Below is a small trained network, with its code and all its weights. Each question gives an input and a class and asks what happens when units are switched off, that is, made to give their printed mean instead of their output.

import numpy as np


def w(rows, s, z=0):
    codes = np.array(rows[::2]) - 128.0
    scale = np.full(codes.shape[1], s)
    scale[-1] = z or s
    return codes * scale


def f(y):
    return np.maximum(y, 0)


def log_softmax(a):
    a = a - a.max(-1, keepdims=True)
    return a - np.log(np.exp(a).sum(-1, keepdims=True))


def net(x, mask):
    res = np.array(x, float).reshape(1, 5) / 4 @ E
    y = f(res @ A[0][:, :-1].T + A[0][:, -1])
    res = res + np.where(mask, y, B[0][:, -1]) @ B[0][:, :-1]
    return log_softmax(res[-1] @ U[:, :-1].T + U[:, -1])


A, B = {}, {}
E = w([
[188,154,138,135,4,223],'x0',
[177,172,92,242,209,189],'x1',
[125,129,122,130,126,126],'x2',
[201,38,4,66,161,137],'x3',
[126,130,122,129,125,124],'x4',
],0.015)
A[0] = w([
[194,82,59,145,185,117,124],'N0',
[58,143,125,131,159,94,140],'N1',
[117,66,94,108,121,146,108],'N2',
[92,56,120,121,244,61,191],'N3',
[206,180,97,246,203,159,139],'N4',
[241,2,49,56,110,151,171],'N5',
[83,206,215,186,189,105,187],'N6',
[47,115,166,143,206,39,254],'N7',
[95,179,180,150,8,114,198],'N8',
],0.0096)
B[0] = w([
[103,95,30,73,174,163,196],'N0',
[81,141,114,126,53,130,169],'N1',
[121,94,75,176,127,137,158],'N2',
[57,83,115,92,197,66,222],'N3',
[64,188,73,126,250,250,242],'N4',
[237,104,51,135,95,114,250],'N5',
[57,194,128,161,106,123,228],'N6',
[44,176,98,74,69,75,233],'N7',
[200,121,253,107,168,145,214],'N8',
],0.011,0.023)
U = w([
[100,149,158,80,42,73,200],'0',
[181,133,241,122,132,113,216],'1',
[144,45,104,119,114,11,113],'2',
[199,60,113,157,23,114,131],'3',
[61,188,104,200,131,130,130],'4',
[147,156,188,246,144,232,150],'5',
[104,75,95,82,196,149,72],'6',
[193,158,81,144,122,219,3],'7',
],0.012,0.005)

Each question gives the input, the list of numbers given to net, and the class t.
The units are the neurons (one row each of A and B). Each row of codes is followed by its name. A weight is (code - 128) times the scale printed after its matrix; where a second scale follows, it is the last column's (A, B and U).
mask holds one flag per neuron, in row order. A switched-off neuron (its flag False) gives its mean, the last column of its row in B, instead of its output. The means were averaged over made-up inputs and are rounded, as every weight is.
A unit's drop is (log p(t) with every unit on - log p(t) with that unit switched off) / (log p(t) with every unit on - log p(t) with every unit switched off).
The circuit of an input: a set's keep is (log p(t) with only the set's units on - log p(t) with every unit switched off) / (log p(t) with every unit on - log p(t) with every unit switched off). Starting from all 9 units, units are removed one at a time, each time the one whose removal leaves the highest keep (on an exact tie, the one counted first), for as long as the keep stays at least 0.8.
circuit, biggest first: the units of the circuit, biggest drop first
unit that matters most: the unit with the biggest drop
top k neurons: the k neurons with the biggest drops, biggest first
drop of u: that unit's drop, to one decimal
input [-4,4,5,0,-3], class 4: unit that matters most : N8
input [5,2,-8,0,-5], class 5: circuit, biggest first : [N0 N7]
input [2,-1,7,3,8], class 3: circuit, biggest first : [N4 N3]
input [0,0,-2,-6,1], class 0: top 2 neurons : [N4 N6]
input [-8,-1,-3,7,-4], class 2: top 2 neurons : [N4 N5]
input [-6,0,1,-7,-5], class 0: top 2 neurons : [N4 N7]
input [6,-1,4,0,-4], class 1: top 2 neurons : [N4 N8]
input [-6,-7,-8,1,-8], class 2: top 3 neurons : [N3 N6 N4]
input [1,5,-8,-1,-5], class 5: top 3 neurons : [N7 N3 N5]
input [-1,0,6,0,-6], class 0: top 3 neurons : [N4 N5 N0]
input [-8,-2,6,-8,-5], class 0: top 2 neurons : [N4 N7]
input [-6,0,8,7,-8], class 2: top 2 neurons : [N4 N5]
input [3,2,3,2,-6], class 7: drop of N3 : 0.4
input [1,5,2,6,5], class 7: drop of N5 : 1.9
input [-1,-6,1,8,6], class 2: drop of N4 : 0.1
input [1,7,-1,-3,-7], class 5: circuit, biggest first : [N7]
input [1,-8,-5,1,3], class 3: top 2 neurons : [N3 N4]
